[[134 122 137 135 130 120 123 122 125 151 124]
 [128 126 130 128 118 118 133 134 114 111 138]
 [123 121 126 124 130 139 128 132 140 131 121]
 [122 135 122 121 129 128 126 116 125 124 128]
 [125 124 127 124 122 118 125 116 123 127 126]]
:
[[134 122 137 135 130 120 123 122 125 151 124]
 [123 121 126 124 130 139 128 132 140 131 121]
 [125 124 127 124 122 118 125 116 123 127 126]]

[[115 145 126 134 113 106 112 116 134 140 122]
 [125 133 133 141 116 124 131 124 134 148 120]
 [129 128 125 123 134 125 118 128 126 119 132]
 [121 131 127 128 115 126 147 124 129 139 121]
 [129 127 131 136 122 130 138 126 130 141 124]]
:
[[115 145 126 134 113 106 112 116 134 140 122]
 [129 128 125 123 134 125 118 128 126 119 132]
 [129 127 131 136 122 130 138 126 130 141 124]]

[[127 125 138 137 138 131 117 116 115 125 124 111 148 155]
 [137 131 114 121 125 130 130 130 133 111 139 153 125 122]
 [129 129 129 123 137 134 130 135 121 123 121 127 111 127]
 [120 118 117 113 152 127 129 128 136 117 122 140 123 128]]
:
[[127 125 138 137 138 131 117 116 115 125 124 111 148 155]
 [129 129 129 123 137 134 130 135 121 123 121 127 111 127]]

[[144 115]
 [105 129]]
:
[[144 115]]

[[134 154 145 130 123 155 131 134 129 142 143 136 133 126 124]
 [123 129 117 132 117 140 123 130 120 133 158 128 120 117 135]
 [105 134 134 142 114 129 121 140 119 137  99 118 123 103 130]]
:
[[134 154 145 130 123 155 131 134 129 142 143 136 133 126 124]
 [105 134 134 142 114 129 121 140 119 137  99 118 123 103 130]]

[[129 149 132 120 141 132 131 134 125]
 [125 117 136 125 128 128 129 125 114]
 [128 118 133 121 129 140 128 121 138]
 [125 123 132 130 127 120 129 130 107]
 [127 105 124 135 115 126 125 121 134]
 [131 134 115 137 123 122 126 131 142]
 [130 128 126 124 129 139 127 124 149]
 [127 119 126 135 121 119 127 128 119]]
:
[[129 149 132 120 141 132 131 134 125]
 [128 118 133 121 129 140 128 121 138]
 [127 105 124 135 115 126 125 121 134]
 [130 128 126 124 129 139 127 124 149]]

[[114 129 140 151]
 [118 128 137 128]
 [128 130 137 154]
 [117 128 128 145]
 [116 127 134 151]]
:
[[114 129 140 151]
 [128 130 137 154]
 [116 127 134 151]]

[[129 128 128 128]
 [133 130 131 125]
 [111 128 120 127]
 [133 115 129 132]
 [131 156 124 119]
 [129 139 128 128]
 [137 133 123 136]
 [122 136 125 126]
 [134 132 130 137]
 [135 143 131 126]]
:
[[129 128 128 128]
 [111 128 120 127]
 [131 156 124 119]
 [137 133 123 136]
 [134 132 130 137]]

[[138 123 125 138 123 140]
 [129 129 132 126 132 128]
 [135 121 143 134 140 132]
 [119 141 120 121 124 126]
 [124 115 118 131 110 113]
 [134 120 137 135 137 132]
 [114 105 116 127 112 105]
 [125 120 112 131 111 120]
 [143 119 145 133 140 129]
 [110 132 139 141 134 144]
 [120 128 134 145 130 145]]
:
[[138 123 125 138 123 140]
 [135 121 143 134 140 132]
 [124 115 118 131 110 113]
 [114 105 116 127 112 105]
 [143 119 145 133 140 129]
 [120 128 134 145 130 145]]
